Below are the code and all the weights of a small trained network. Each question names an input and a class and asks about switching units off, where a switched-off unit gives its printed mean instead of its output.

import numpy as np


def w(rows, s, z=0):
    codes = np.array(rows[::2]) - 128.0
    scale = np.full(codes.shape[1], s)
    scale[-1] = z or s
    return codes * scale


def f(y):
    return y / 2 * (1 + np.tanh(0.7978845608 * (y + 0.044715 * y**3)))


def log_softmax(a):
    a = a - a.max(-1, keepdims=True)
    return a - np.log(np.exp(a).sum(-1, keepdims=True))


def net(x, mask):
    res = np.array(x, float).reshape(1, 3) / 4 @ E
    y = f(res @ A[0][:, :-1].T + A[0][:, -1])
    res = res + np.where(mask, y, B[0][:, -1]) @ B[0][:, :-1]
    return log_softmax(res[-1] @ U[:, :-1].T + U[:, -1])


A, B = {}, {}
E = w([
[67,201,217,136],'x0',
[143,87,183,29],'x1',
[244,218,127,100],'x2',
],0.011)
A[0] = w([
[114,122,102,240,136],'n1',
[128,141,189,143,88],'n2',
[105,189,165,177,89],'n3',
[164,77,67,98,87],'n4',
[191,203,111,70,109],'n5',
[76,57,152,140,80],'n6',
[145,112,146,145,78],'n7',
[118,139,123,118,73],'n8',
[144,126,157,147,69],'n9',
[138,70,199,49,175],'n10',
[167,164,130,117,89],'n11',
[151,107,174,123,78],'n12',
[121,205,42,182,57],'n13',
[148,74,193,8,3],'n14',
[191,163,152,119,108],'n15',
[136,88,76,102,96],'n16',
[203,82,55,73,107],'n17',
[97,137,89,189,73],'n18',
[86,176,180,65,105],'n19',
[139,164,101,154,116],'n20',
[79,182,203,86,106],'n21',
[34,65,136,126,99],'n22',
],0.015,0.014)
B[0] = w([
[157,181,117,109,215],'n1',
[79,116,106,157,147],'n2',
[108,121,78,148,172],'n3',
[99,85,79,160,180],'n4',
[135,91,146,84,203],'n5',
[92,89,137,83,183],'n6',
[28,138,96,130,116],'n7',
[13,126,73,126,116],'n8',
[2,115,64,116,118],'n9',
[166,212,123,119,248],'n10',
[62,91,139,84,149],'n11',
[49,159,85,113,130],'n12',
[74,166,121,100,176],'n13',
[64,204,108,109,191],'n14',
[98,73,171,93,173],'n15',
[109,124,90,145,162],'n16',
[107,123,87,160,218],'n17',
[74,148,120,101,163],'n18',
[114,130,89,152,190],'n19',
[114,144,148,116,149],'n20',
[112,68,65,174,207],'n21',
[131,90,157,85,218],'n22',
],0.019,0.014)
U = w([
[88,49,160,1,127],'0',
[91,235,107,86,135],'1',
[81,82,48,205,121],'2',
[224,134,175,151,253],'3',
[143,74,183,175,95],'4',
[144,75,176,148,89],'5',
[144,72,182,157,90],'6',
[143,73,187,173,96],'7',
],0.015,0.025)

Each question gives the input, the list of numbers given to net, and the class t.
The units are the neurons (one row each of A and B). Each row of codes is followed by its name. A weight is (code - 128) times the scale printed after its matrix; where a second scale follows, it is the last column's (A, B and U).
mask holds one flag per neuron, in row order. A switched-off neuron (its flag False) gives its mean, the last column of its row in B, instead of its output. The means were averaged over made-up inputs and are rounded, as every weight is.
A unit's drop is (log p(t) with every unit on - log p(t) with that unit switched off) / (log p(t) with every unit on - log p(t) with every unit switched off).
The circuit of an input: a set's keep is (log p(t) with only the set's units on - log p(t) with every unit switched off) / (log p(t) with every unit on - log p(t) with every unit switched off). Starting from the 12 units with the biggest drops (on a tie, the unit counted first), units are removed one at a time, each time the one whose removal leaves the highest keep (on an exact tie, the one counted first), for as long as the keep stays at least 0.8.
circuit, biggest first: the units of the circuit, biggest drop first
top k neurons: the k neurons with the biggest drops, biggest first
drop when u is switched off: that unit's drop, to one decimal
input [-8,3,8], class 0: top neuron : (n5)
input [5,-4,2], class 2: top 2 neurons : (n10 n3)
input [8,8,-5], class 1: top 2 neurons : (n10 n14)
input [-5,1,-5], class 0: top 2 neurons : (n22 n21)
input [8,-2,-7], class 2: top 4 neurons : (n21 n3 n5 n19)
input [7,8,-1], class 1: top 2 neurons : (n10 n14)
input [4,0,3], class 2: top 2 neurons : (n22 n21)
input [-6,6,-5], class 1: top 3 neurons : (n10 n14 n21)
input [-4,3,1], class 2: top 4 neurons : (n17 n4 n1 n22)
input [6,6,-4], class 1: top 3 neurons : (n10 n14 n4)
input [-7,-2,-7], class 0: top 3 neurons : (n22 n6 n21)
input [7,-1,-8], class 0: top 2 neurons : (n22 n6)
input [-6,4,3], class 2: top 2 neurons : (n17 n4)
input [-4,-5,-4], class 1: circuit, biggest first : (n1)
input [-3,2,0], class 3: drop when n14 is switched off : 0.1
input [3,-8,8], class 0: drop when n10 is switched off : 0.2
input [8,6,-3], class 2: drop when n21 is switched off : 2.0
input [-6,0,-8], class 0: drop when n22 is switched off : 0.2
